[-14 -26  19  20 -18 -36  -7  12 -10  -5 -32  24   1  23 -25   5 -28  14
  25 -16  -8   4   9 -80  71   4  -9  22  19 -11  47  20  18 -27  21  10
  20 -15 -32 -18  18]	7
[ 14 -47 -40  91  15  -6  44 -42  63  -3   9  12   2  27 -91  12 -27  -4
  15  89 -24 -86 -26  36  48  12 -29  -1  31  73 -12   1 -11 -11  -8  45
  20  -4   7  -9  17]	3
[ 14  -4  11  23  -3 -14   4  -6 -20 -24 -11  10 -21  -5 -49   6 -34  27
  15  34 -19 -36  -3 -23  15 -11  22  -7   6  17  -1  -4   0   6  -9  34
  12 -24  -5   9 -20]	5
[-14  23   2 -40  19  11 -10  12  -2  27  21 -16  -1  -8  69  -9  52  -9
  11 -47  25  62   8  21 -38  15 -14  -5   4 -38  -2  -8  -2 -35   5 -48
 -14  25   6   7  15]	0
[ 30  19  34   9  17   8 -12  15 -34 -10  39  16  34 -27   9   6  27  47
   3  27 -24  25  -1 -27 -65  35 -23 -35  35  21 -46 -41  -4 -18  -9  14
  12   4  24 -10   7]	2
[  2 -21  -5  38 -15  -5  -2 -12   0 -15  -4   4  -5  -5 -42   1 -27   6
  -2  34 -18 -41  -3   4  20  -8  10  -2   5  20  -6   1  -9  16   4  28
  10 -12   1  -2 -11]	1
[-44   2 -10 -38  18   2  -1  11  38  61  -8 -35  14  59  47 -13  41 -33
  32 -84  27  52  -4 -12  10  25 -63  41 -11 -44  38  29  17 -39   3 -55
   6  43  18 -10  35]	4
[ -9  -1  10  -2 -22 -16 -12  13   1  -8 -15  11 -23   3   4   0  -7   2
   6 -31   9  25  12 -26  45  -1  16   8   0 -30  42  13  -3 -27  24  -8
   7 -11 -42  -3  12]	0
[ 15  -2  13  32 -19  -7  -6   5 -24 -24   2  15 -13 -30 -34   7 -24  26
  -6  37 -15 -19  10 -21   7   1  16 -17  19  24  -4 -17  -6  -5   9  28
  13 -23 -15  -8  -9]	0
[-19  -2  -4  -4  13   0   0  -1  24  19   2  -5  20  41  12 -10  11  -9
  14 -18   2  -4 -10   4   2  21 -41  13  -4 -24   1  13   2  -4  -3 -13
  10  21  14  -1  15]	1
[ 23   3  29  -1 -39 -38 -11  13 -45 -43 -38   7 -34  -9 -59   2 -61  42
  19  12 -38 -38   4 -80  33 -28  46  15 -35  15  19  27   0  47 -20  56
  14 -46  19  10 -41]	5
[  6  21  18 -34  13  -4  -1   8 -27  -4  15  -9  12   6  23 -10  10  23
  16   4 -10   2  -8 -11 -42   4 -14   1 -22   1 -19   0   0  32 -25   4
  -7  -1  46  18 -15]	5
[-18  -9   4 -22 -23  -9 -11  14   7  25 -25 -21  -1  14   2  -5  -6 -18
   0 -34   5  17   2 -31  31  -2 -13  36 -21  -1  47  28  13   9  11 -11
   8   8   2 -17   4]	4
[ 30  18  31 -15 -23 -18 -14  26 -41 -35   3   6   3  -9  -9  -6 -40  37
  -3  15 -24 -20   2 -48 -19 -14  38 -16 -30  18 -10   3  -4  52 -17  40
   0 -32  24  20 -33]	7
[-17  -5 -11   5  10  19  -5 -16  18  11  18  -4  -4  -4  33  -4  22 -27
  -2 -10  17  22  -4  47   0   3   1  -4   9 -27   1  -6 -11 -19  16 -29
 -12  23 -19   7  16]	1
[ -3 -30 -21  47  -9 -23  21 -21  34  -8 -17  11  -1  50 -72  -2 -48   5
  23  34 -28 -89 -22  -3  53  -4  -8  18 -19  25   1  25  -5  28 -19  43
  24 -22  12   5 -14]	1
[-31   6  -1 -20  -1 -13  -3  14  14  25  -8  -7  -7  20  24  -7  18 -14
  23 -53  19  26   6 -20  21  13 -22  27  -5 -28  30  15   8 -19   5 -26
   9  15   1  -9   7]	0
[-19 -28  -5  40  14  -4  -1  -7  30  21  -4  14   7  20 -13  16  18 -16
  12   1   9  18   3  -8  37  27 -38   9  63  -5  14  -6  16 -64  27 -17
  22  19 -42 -28  51]	6
[ -2  -7 -12  10 -23 -13  -3  -7   2 -13 -14   3 -37 -28 -14   1 -23 -13
  -4   2   6 -15   9  12  32 -28  46   8 -15   8  21   7 -12  10  12   5
 -11 -18 -15   9 -25]	0
[-26  -2  23 -18  12  -9 -11  20  -9  21   9   4  16  13  51  -1  33   1
  27 -45  10  65   7 -47   9  26 -37   9  26 -33  25   3  14 -44  15 -35
   4  24 -14 -14  38]	7
[ 31 -12   8  35 -22 -26  11  -1 -34 -47  -1  26 -16 -23 -66   5 -52  39
  13  66 -35 -48  -8 -22  22 -21  42 -14   5  44 -18 -14  -8  27 -13  62
  10 -41  -5  11 -28]	3
[ 47   6  -1  28  -9   4   5 -12 -29 -49  34  12   5 -56 -37   6 -31  33
 -30  90 -30 -57  -5  38 -51 -27  53 -48  -9  66 -58 -41 -30  49 -13  53
 -17 -30  24  27 -54]	2
[  37   25   19   12   27   32   -1   -1  -45  -14   60    0   26  -42
   20   -3   25   44  -15   63  -24    7   -6   43 -107   18   -7  -66
   30   15  -83  -54  -19    0  -15   17   -7    5   31   16   -3]	1
[-35 -40 -31  20 -20 -19  22 -19  47  21 -34  -4  -5  45 -28 -10 -37 -32
   6   7   5 -63 -10  -7  71 -18 -17  52 -33  16  35  42  10  34   3   7
  -6   2   5  -1 -20]	7
[ 27  17  30   2   4   2  -1  26 -36   0  19 -12  43  24 -24  -8  -7  60
  16  25 -39 -20  -8 -62 -56  33 -45 -14   0  39 -43 -11  12  20 -35  45
  30  -9  66  -7  -4]	4
[ 39  13  20  13 -14  -2 -13   9 -41 -37  12  16 -11 -30 -15   7 -25  28
 -10  27 -19   8   3  -5 -10 -17  57 -38   5  14  -5 -15 -13  -7   9  31
   3 -32 -21  16  -5]	4
[-24 -17 -24 -11   2   3   8 -12  19   8   5  -8 -11 -14  40  -2  19 -41
  -2  -7  28  24   3  50  16 -23  19  16   3 -19   5   0  -1  -6  27 -29
 -28  19 -22  18  -1]	6
[-50 -20 -23 -15   0   6 -10  -2  50  43 -16 -21   3  15  42  -4  33 -67
  -9 -41  45  37   6  27  34   4 -30  44   8 -24  41  20  14 -18  35 -55
 -13  50 -18 -13  25]	6
[ 29  17 -11  18  34  20  18 -18  -1 -17  52  18  29  -4   5  -5  17  27
  -7  54 -15 -32 -18  63 -69   8   1 -48  10  26 -77 -47 -26   2 -17  21
 -12   1  30  32 -22]	2
[-14 -51 -39  52  -9 -26  29 -39  47   1 -22  24  -8  16 -61   5 -34 -21
  10  39  -6 -77 -16  25  81 -24  15  38 -10  32  18  18  -5   9  10  26
  -3 -15 -16   3 -26]	2
[ -1 -37  -5  61   3  -4   1 -25   1 -13  11  44 -12 -31 -17  22   6   1
   7  30   0  17   2  12  51   0  26 -11  60   3  15 -23  -9 -77  44  -4
  -2  -4 -71  -9  30]	2
[ 18  35  37 -41  10  -6 -21  36 -38  -9  15  -6  -4 -19  38   1  24  29
  22 -34  -2  66   7 -42 -43  15   4 -19  12 -26  -6 -16   0 -17 -14 -10
   5   7   9   0  14]	3
[-14   3  -9 -23  13  -4  14  -7  31  14  -4 -11   9  57   3 -17   1  -7
  20 -13  -2 -36 -20   5   0   5 -28  25 -38  -7  -5  21   3  35 -24   4
   3   5  40  17 -18]	5
[-21  15  18 -42 -12 -10 -14  31  -1  21  -7 -22  10  17  31 -14  14   1
  12 -49   7  25   7 -46  -9  22 -40  28 -21 -18  19  16   6  21  -5 -17
   9  15  32 -15  -2]	0
[ 13  -7 -17  13  -6   9   9 -18   0 -14   9   5 -14 -11  -5  -2 -17  -9
 -13  25  -1 -13  -6  49  10 -28  46 -18  -7  14   0  -9 -16  -2  18  11
 -13 -13 -21  24 -12]	4
[ -34   -3   17  -58  -44  -40  -36   40   -2   11  -57  -36  -33   17
   30   -4  -15  -11   29 -114   21   62   22  -97   61  -23   21   55
  -55  -48  105   63   11   -2   15  -25    2   -7    2   -4   10]	4
[-26 -31  -7  28 -35 -40   6  -1  10  -3 -42  19 -21  28 -54  -1 -46  -2
  21  -2  -5 -45   4 -47  92 -12   0  47 -13   2  51  36   7  -1  12  22
  15 -23 -21 -12  -8]	0
[  9   0 -11   2   5 -11  17  -4  24  -9   1   4   5  39 -26  -8 -17   5
  16  13 -11 -42 -17   5  11   4 -12   5 -18  17 -10   6  -3  23 -21  22
  11  -5  19  12 -10]	3
[-13 -16   4  10 -25 -15 -11  -2  -9 -13 -17   7 -14 -12  -4   1 -19  -8
   6  -3  -2   3   7 -20  43 -14  17  21  -8 -16  27  17  -3   5  18   4
  -3  -7 -13   0  -1]	1
[ 14 -16  20  46  -3 -15  -2   3 -13 -21  -4  37   1  15 -37   7 -30  32
  15  24 -23 -17  -1 -48  37  13   6 -21  39   6   4  -8   1 -38  13  27
  24 -21 -39  -3  19]	7
[ 25  12  -2  -2   9  23  -4  -8 -11 -15  38  -2   7 -55  28   6  22   3
 -31  40   2  11   1  56 -58 -11  31 -38   5  23 -40 -40 -25  10   8   0
 -31   7   8  15 -21]	2
[-57 -25 -13 -18  -4  -8 -16  -1  44  48 -38 -17 -13  37  39  -6  29 -52
  32 -92  34  53   5 -20  70  13 -32  59  -6 -63  71  47  18 -48  30 -62
   3  40 -18 -19  37]	1
[ -7 -13  15   4 -26 -16 -24   4 -28 -17 -15  10 -20 -32   9   6 -10   0
   6 -13  -2  35  12 -27  38 -15  31   8   9 -23  33   8  -4 -13  26  -7
  -4 -10 -33  -5  11]	1
[-13   3   3  -3   1   4   1   3 -17  -3  22   5  -6 -20  29  -1  19   7
   7  -5  14  29  10  10  -8   4   1 -11  16 -12   0 -19  -6 -26  17 -13
  -9   4 -14   6   6]	0
[ -3  13  -1 -15  13  14  -2  -9   7   1  13   0  -1  13  26  -9  14 -13
  -1  -2  11   6 -10  32 -14   0   3  -5  -5 -18  -8  -6  -9   3   5 -13
 -13  11   2  19  -4]	5
[ 37  23  31  -7   0 -20  -2  19 -43 -31  20  12  31  -6 -24  -4 -16  67
  12  33 -40 -33  -7 -45 -56   8  -5 -19 -24  36 -46 -17  -4  48 -38  50
  11 -28  60  12 -38]	2
[-32   2  -2 -30  12   3  -4   6   6  33  14  -5  10   7  61  -7  48 -17
  11 -41  29  57   7  13   0  20 -33  12  16 -39  16  -5   6 -41  23 -47
 -10  30 -14  -6  27]	0
[ 27  13  19 -18 -20 -17   4  18 -42 -27   8  -7   6 -17  -7 -10 -36  38
  -5  36 -26 -35   0 -28 -38 -24  26 -13 -44  30 -27   1  -6  72 -26  44
 -15 -30  50  28 -51]	7
[-18  -4  -8  16  20  22   3 -18  23  17  15  -8  -4   1  17   1  26 -20
  -4  11  15  14  -4  34  -6  12 -24  -3  28  -5   4 -15  -4 -28  13 -24
  -5  28 -12  -6  17]	5
[-27 -29  -5  -5 -37 -34 -15   6  21  11 -45  -2 -40   8   4   5 -26 -42
  13 -53  13  22  12 -43  90 -29  38  46 -20 -29  78  48   5 -14  30 -24
  -8  -6 -39  -6   3]	7
[ -3 -14 -11  23  -7  -9  15 -11   1  -4   5  10  -1   3 -21  -3 -15   8
   6  33  -8 -36  -1   9  17  -4  -1   4  -4  11  -9  -3  -5  -2   1  18
  -4 -13   0   6 -11]	0
[ 14  27   2 -23  34  36   9   5  -2  25  46 -31  39   7  41 -16  38  16
 -10  21  -5   6 -14  42 -98  26 -44 -33  -1  20 -61 -33  -7  17 -22  -4
  -4  26  58  10  -6]	4
[ 38  15  14 -23 -28 -11  -3  11 -47 -45  10   4 -25 -52   0   0 -30  21
 -17  41 -12  -4   2   8 -21 -39  69 -21 -28  16 -16 -13 -19  54  -5  36
 -26 -30   4  27 -42]	3
[ 20   5  -1 -14 -12 -10   0   5 -18 -12  -7 -15 -12  -2 -15  -4 -24  14
  12  -5 -13  -7  -2  -5  -4 -23  32  -2 -30  15  -1  11  -3  20 -10  18
  -4 -20  25  21 -23]	4
[ -5 -26  -9  54  20  -8  22 -21   9   2   7  16  29  34 -54  -3 -13  28
  30  51 -31 -64 -18  -4  13  24 -49   1  28  24 -36 -11   4  -7 -19  38
  28  -3  21  -6   6]	1
[ -1 -25  -1  49   0  -6  12  -4  20   2  -8  15   3  20 -53   7 -17   8
  10  37 -13 -29  -7 -27  40  23 -32   5  40  23  11  -6   7 -35   6  22
  29   7 -24 -26  23]	3
[ 15   9  -9   8  32  43   3 -19  -4   5  63  -8   9 -39  56   2  52  -6
 -12  35   1  32  -5  86 -73  12   0 -46  29   1 -63 -43 -27 -25   7 -20
 -29  24  17  21  13]	1
[  8 -18  -6  10 -29   1  -3 -17 -15 -19  -8   3 -35 -54   0  10 -22 -26
 -18  18   6  20   9  28  50 -42  65   6  -1   6  38  -2 -14  -5  41   0
 -24 -18 -47   6  -4]	4
[ 19  -2  14  25  -6   1 -17  -5 -27 -31  15  27 -17 -40   4  11  -7   5
  -7  17  -7  28   6  18  11 -10  53 -39  33 -22   1 -23 -19 -38  31   2
  -3 -11 -58   9  15]	1
[ -9 -12  -3  15  -2 -11  -5   0  24  13 -19   5  -2  34 -17   3 -12 -16
  14 -19   1   5  -6 -20  49   7  -9  16   4  -4  41  20   8 -34  13  -8
  22   0 -27 -12  27]	4
[ 61   6 -18  12 -11  23  27 -10 -29 -38  33  -2  -7 -39 -21  -5 -35  27
 -43 113 -23 -70 -15  74 -77 -36  62 -58 -21  52 -80 -38 -33  56 -12  58
 -32 -25  30  44 -62]	3
[-43   9  34 -19  18   7 -36  23   0  39  -3  -3   7  11  55   5  63 -18
  27 -80  28 111  12 -56  14  53 -61  19  59 -55  54   0  22 -83  30 -64
  25  52 -30 -41  70]	5
[-16 -15 -18   0   0  -4  -2 -14  23  11  -7 -10 -19  -9  13   1   7 -31
  10 -17  10  13  -1  31  28 -13  18  16  -5 -24  17  12  -6 -11  11 -20
 -11   9 -12   8   3]	1
[ -4 -25 -17  22 -21  -2  15 -28  -6 -20   2  17 -37 -54   0   9 -27 -32
 -19  37   8  -6   5  51  44 -50  69  -7   4   1  18 -15 -22   4  34   2
 -35 -16 -55  16 -22]	7
[ 29  12  26   3 -10  -5  -9  17 -40 -23  16  -6  22 -11 -26  -4 -21  49
  -3  41 -39 -32  -4 -27 -52   6  -3 -26  -9  28 -46 -14  -7  49 -28  46
  13 -21  46   5 -24]	1
[-63 -15  -6 -50  18 -18  -7  15  58  64 -41 -23  25  68  50 -10  50 -49
  35 -97  43  62   4 -36  56  28 -83  75  -3 -67  60  46  40 -39  13 -64
   3  47  -6 -23  53]	6
[-13 -31 -45  21   4  -2  20 -36  51  11  -8   2 -18  -3 -10   3  -1 -39
  -1   9  17 -29  -9  63  39 -26  27  18 -10   7  13   5 -12 -11  19 -13
 -22   7 -17  14 -20]	2
[-18 -18 -36  16  25  11  23 -28  60  36   9  -6  29  39  -7  -8  23 -23
  -3  17   7 -46 -19  50  -9  15 -54  19  -8  25 -18   2  -2   7  -7 -10
  -4  28  35  -4 -10]	2
[ 11   3   7  -9  -1   9  -7  -5 -33 -12  26   1  -8 -49  34   1  12   4
  -8  24  -2  23   1  37 -30 -14  33 -18  -2  -9 -19 -16 -15  11   8  -1
 -25  -1   1  18  -9]	1
[-16   7  16 -28 -17 -18 -14  25  -2   8 -18 -27  16  31  -4 -16 -11  12
  20 -31 -16 -13  -2 -57  -5  11 -40  30 -43  -2   8  31   6  51 -28   9
  17   3  59  -5 -14]	1
[-27 -23 -24  35   2  -2  18 -17  42  23  -8  -2   2  33 -35  -4  -8 -13
   1  17   5 -50  -3  14  37  14 -41  21  14  15  11   3   1 -11   6   3
  13  12  -8 -17   1]	0
[-21   4  22 -28 -13 -14 -19  20 -16   6  -2   4 -11 -17  50   1  27  -3
  16 -53  18  74  20 -39  27   9  -3  18   9 -49  43   7   5 -41  29 -32
  -4   4 -30 -10  28]	0
[  1  11  -1 -16  24  26  -1  -2  14  23  30 -28  25   0  47 -12  37  -3
  -5   2  -1  14  -9  35 -61  23 -35 -14   2  -9 -40 -16 -10  14 -10 -19
  -9  32  38   3   2]	1
[  6  41  48 -69  -5   2 -29  56 -46  11   7 -30  20  28  47 -13  22  46
  24 -68  -6  62   5 -82 -64  29 -35   0 -23 -27  -7  11  16  15 -23  -7
  17   6  52  -3   6]	4
